Below are the code and all the weights of a small trained network. Each question names an input and a target symbol and asks about switching units off, where a switched-off unit gives its printed mean instead of its output.

import numpy as np


def w(rows, s, z=0):
    codes = np.array(rows[::2]) - 128.0
    scale = np.full(codes.shape[1], s)
    scale[-1] = z or s
    return codes * scale


def norm(h):
    return h / np.sqrt((h * h).mean(-1, keepdims=True) + 1e-5)


def f(y):
    return y / 2 * (1 + np.tanh(0.7978845608 * (y + 0.044715 * y**3)))


def softmax(a):
    e = np.exp(a - a.max(-1, keepdims=True))
    return e / e.sum(-1, keepdims=True)


def log_softmax(a):
    a = a - a.max(-1, keepdims=True)
    return a - np.log(np.exp(a).sum(-1, keepdims=True))


def net(x, mask):
    ids = ['ΔΛΠβεζημφ'.index(c) for c in x.split()]
    T = len(ids)
    res = E[ids] + P[:T]
    u = 0
    for l in range(3):
        r = norm(res)
        for j in range(2):
            rows = slice(2 * j, 2 * j + 2)
            q, k, v = (r @ M[l][rows].T for M in (Q, K, V))
            z = softmax(np.where(np.tri(T) > 0, q @ k.T / 2**0.5, -1e9)) @ v
            o = O[l][rows]
            res = res + np.where(mask[u + j], z, o[:, -1]) @ o[:, :-1]
        u += 2
        y = f(norm(res) @ A[l][:, :-1].T + A[l][:, -1])
        res = res + np.where(mask[u : u + 8], y, B[l][:, -1]) @ B[l][:, :-1]
        u += 8
    return log_softmax(norm(res)[-1] @ U[:, :-1].T + U[:, -1])


Q, K, V, O, A, B = {}, {}, {}, {}, {}, {}
E = w([
[149,137,45,169],'Δ',
[118,94,135,171],'Λ',
[147,186,201,97],'Π',
[89,194,133,142],'β',
[104,112,3,125],'ε',
[129,187,174,80],'ζ',
[192,154,114,165],'η',
[157,97,145,211],'μ',
[30,122,156,140],'φ',
],0.022)
P = w([
[45,129,75,127],'0',
[53,160,83,80],'1',
[104,110,140,2],'2',
[98,138,109,34],'3',
[105,157,124,39],'4',
[85,108,138,61],'5',
],0.0069)
Q[0] = w([
[54,173,165,100],'0.h0',
[163,121,75,37],'0.h0',
[1,128,158,27],'0.h1',
[11,154,146,96],'0.h1',
],0.0086)
K[0] = w([
[115,149,119,100],'0.h0',
[164,113,139,178],'0.h0',
[37,116,168,132],'0.h1',
[89,158,146,4],'0.h1',
],0.012)
V[0] = w([
[197,65,169,141],'0.h0',
[165,127,56,84],'0.h0',
[85,74,140,130],'0.h1',
[1,135,188,121],'0.h1',
],0.0063)
O[0] = w([
[98,221,191,206,2],'0.h0',
[142,186,90,61,97],'0.h0',
[124,137,83,218,129],'0.h1',
[1,148,164,42,241],'0.h1',
],0.0062,0.0029)
A[0] = w([
[134,116,206,70,254],'0.n0',
[226,209,190,134,147],'0.n1',
[84,204,79,191,138],'0.n2',
[254,64,145,202,120],'0.n3',
[149,133,75,110,79],'0.n4',
[102,194,209,167,237],'0.n5',
[74,221,69,119,7],'0.n6',
[91,191,113,146,43],'0.n7',
],0.0092,0.0037)
B[0] = w([
[102,171,51,141,247],'0.n0',
[88,203,115,145,192],'0.n1',
[98,47,171,62,178],'0.n2',
[2,143,116,139,254],'0.n3',
[100,91,97,146,135],'0.n4',
[100,22,53,94,226],'0.n5',
[153,82,184,183,167],'0.n6',
[219,122,206,106,125],'0.n7',
],0.0085,0.004)
Q[1] = w([
[245,77,223,110],'1.h0',
[94,99,103,86],'1.h0',
[197,212,28,37],'1.h1',
[254,90,200,57],'1.h1',
],0.0086)
K[1] = w([
[155,29,218,27],'1.h0',
[71,140,205,79],'1.h0',
[37,109,118,189],'1.h1',
[211,2,100,214],'1.h1',
],0.0088)
V[1] = w([
[128,250,151,241],'1.h0',
[143,205,100,169],'1.h0',
[150,162,146,93],'1.h1',
[176,100,146,142],'1.h1',
],0.012)
O[1] = w([
[58,174,78,150,147],'1.h0',
[118,169,3,116,158],'1.h0',
[169,113,111,77,102],'1.h1',
[116,104,160,151,2],'1.h1',
],0.012,0.0072)
A[1] = w([
[73,78,93,152,195],'1.n0',
[138,106,128,100,61],'1.n1',
[248,149,150,60,172],'1.n2',
[116,192,89,81,119],'1.n3',
[132,220,196,111,145],'1.n4',
[71,98,177,77,182],'1.n5',
[168,86,114,87,85],'1.n6',
[170,101,194,175,2],'1.n7',
],0.013,0.006)
B[1] = w([
[183,180,184,141,255],'1.n0',
[109,163,109,96,121],'1.n1',
[234,139,92,63,163],'1.n2',
[150,99,127,216,217],'1.n3',
[254,135,81,155,143],'1.n4',
[192,211,104,116,240],'1.n5',
[185,143,113,158,140],'1.n6',
[80,24,238,96,131],'1.n7',
],0.0097,0.0078)
Q[2] = w([
[46,61,146,179],'2.h0',
[86,136,166,117],'2.h0',
[48,5,185,126],'2.h1',
[159,33,189,127],'2.h1',
],0.011)
K[2] = w([
[146,81,160,201],'2.h0',
[195,169,164,152],'2.h0',
[218,64,169,117],'2.h1',
[255,121,195,178],'2.h1',
],0.0096)
V[2] = w([
[156,143,62,133],'2.h0',
[86,211,154,100],'2.h0',
[112,157,143,3],'2.h1',
[127,148,70,166],'2.h1',
],0.018)
O[2] = w([
[161,88,160,186,254],'2.h0',
[111,251,58,121,254],'2.h0',
[96,148,43,83,151],'2.h1',
[130,112,103,211,248],'2.h1',
],0.014,0.0041)
A[2] = w([
[167,108,126,135,55],'2.n0',
[102,110,203,205,169],'2.n1',
[164,132,142,95,2],'2.n2',
[105,78,151,246,151],'2.n3',
[151,190,166,150,90],'2.n4',
[66,181,152,79,89],'2.n5',
[173,5,68,48,88],'2.n6',
[127,132,210,78,82],'2.n7',
],0.011,0.0076)
B[2] = w([
[152,181,106,202,109],'2.n0',
[103,221,123,84,210],'2.n1',
[219,88,108,201,107],'2.n2',
[129,235,107,61,254],'2.n3',
[192,175,198,122,142],'2.n4',
[163,179,44,172,155],'2.n5',
[177,80,254,141,165],'2.n6',
[81,107,92,238,138],'2.n7',
],0.01,0.0055)
U = w([
[151,109,140,187,65],'Δ',
[82,108,186,87,204],'Λ',
[230,113,24,157,3],'Π',
[181,148,112,27,64],'β',
[185,86,134,111,195],'ε',
[246,135,66,74,12],'ζ',
[73,150,28,241,126],'η',
[138,252,190,163,88],'μ',
[72,185,2,32,139],'φ',
],0.01,0.0036)

Each question gives the input, a string of symbols that net reads in full, and the target symbol t.
The units are the heads (2 rows each of Q, K, V and O) and the neurons (one row each of A and B). Each row of codes is followed by its name. A weight is (code - 128) times the scale printed after its matrix; where a second scale follows, it is the last column's (O, A, B and U).
mask holds one flag per unit, layer by layer, with each layer's heads first. A switched-off unit (its flag False) gives its mean, the last column of its rows in O or B, instead of its output. The means were averaged over made-up inputs and are rounded, as every weight is.
A unit's drop is (log p(t) with every unit on - log p(t) with that unit switched off) / (log p(t) with every unit on - log p(t) with every unit switched off).
The circuit of an input: a set's keep is (log p(t) with only the set's units on - log p(t) with every unit switched off) / (log p(t) with every unit on - log p(t) with every unit switched off). Starting from the 12 units with the biggest drops (on a tie, the unit counted first), units are removed one at a time, each time the one whose removal leaves the highest keep (on an exact tie, the one counted first), for as long as the keep stays at least 0.8.
units of the circuit, in order: the units of the circuit, biggest drop first
k most important neurons: the k neurons with the biggest drops, biggest first
k most important neurons of layer l: the k neurons of layer l with the biggest drops, biggest first
input Δ ζ φ Π, target φ: units of the circuit, in order -> [2.h1]
input Π Λ μ, target μ: units of the circuit, in order -> [0.n3, 1.h0]
input Λ η η β, target η: units of the circuit, in order -> [2.h1, 1.n3]
input Δ ε Δ ε Λ, target ε: 2 most important neurons of layer 0 -> [0.n1, 0.n0]
input Λ ε Δ, target ε: units of the circuit, in order -> [1.h0, 2.h0]
input φ Δ ε Π ζ Λ, target ζ: units of the circuit, in order -> [1.h0, 1.h1]
input Δ ζ Π Π, target ζ: units of the circuit, in order -> [1.h0, 1.n2, 1.n4]
input β β Λ, target β: 2 most important neurons of layer 1 -> [1.n3, 1.n5]
input Π Π Λ, target Π: 3 most important neurons -> [0.n0, 0.n5, 0.n3]
input Δ ζ Π β, target ζ: 2 most important neurons -> [0.n3, 0.n2]
input β Π μ Δ, target μ: 2 most important neurons of layer 0 -> [0.n3, 0.n2]
input β Λ ζ, target ζ: 2 most important neurons -> [0.n3, 1.n4]
input μ ζ Λ, target μ: 3 most important neurons -> [1.n4, 0.n3, 0.n7]
input Π Π Δ Π, target Π: most important neuron -> [1.n3]
input Π ζ Λ, target ζ: 3 most important neurons of layer 0 -> [0.n5, 0.n3, 0.n0]
input β ζ Π, target ζ: 3 most important neurons of layer 0 -> [0.n3, 0.n0, 0.n2]
input μ φ μ, target φ: 3 most important neurons of layer 1 -> [1.n3, 1.n7, 1.n6]
input β φ Λ β β Λ, target β: 2 most important neurons -> [0.n3, 0.n1]
input Π Δ Δ ε Λ, target ε: 2 most important neurons -> [0.n3, 0.n5]
input μ Π Λ, target μ: 3 most important neurons -> [1.n4, 1.n3, 0.n3]
input Λ Π β β μ ε, target μ: 2 most important neurons -> [0.n3, 0.n5]
input ζ η Δ, target η: most important neuron of layer 0 -> [0.n3]
input Λ Λ ζ Π Π Π, target Π: 4 most important neurons of layer 1 -> [1.n3, 1.n4, 1.n2, 1.n0]
input η Π Π Π β, target η: 2 most important neurons -> [0.n0, 1.n3]
input β ζ φ μ β ε, target μ: 4 most important neurons of layer 1 -> [1.n5, 1.n6, 1.n4, 1.n2]
input Λ Λ Λ β β, target β: 2 most important neurons -> [0.n3, 1.n3]
input φ Π ε ζ Δ, target ζ: most important neuron of layer 0 -> [0.n5]
input ε ζ Δ μ Π Δ, target μ: 2 most important neurons of layer 2 -> [2.n3, 2.n1]
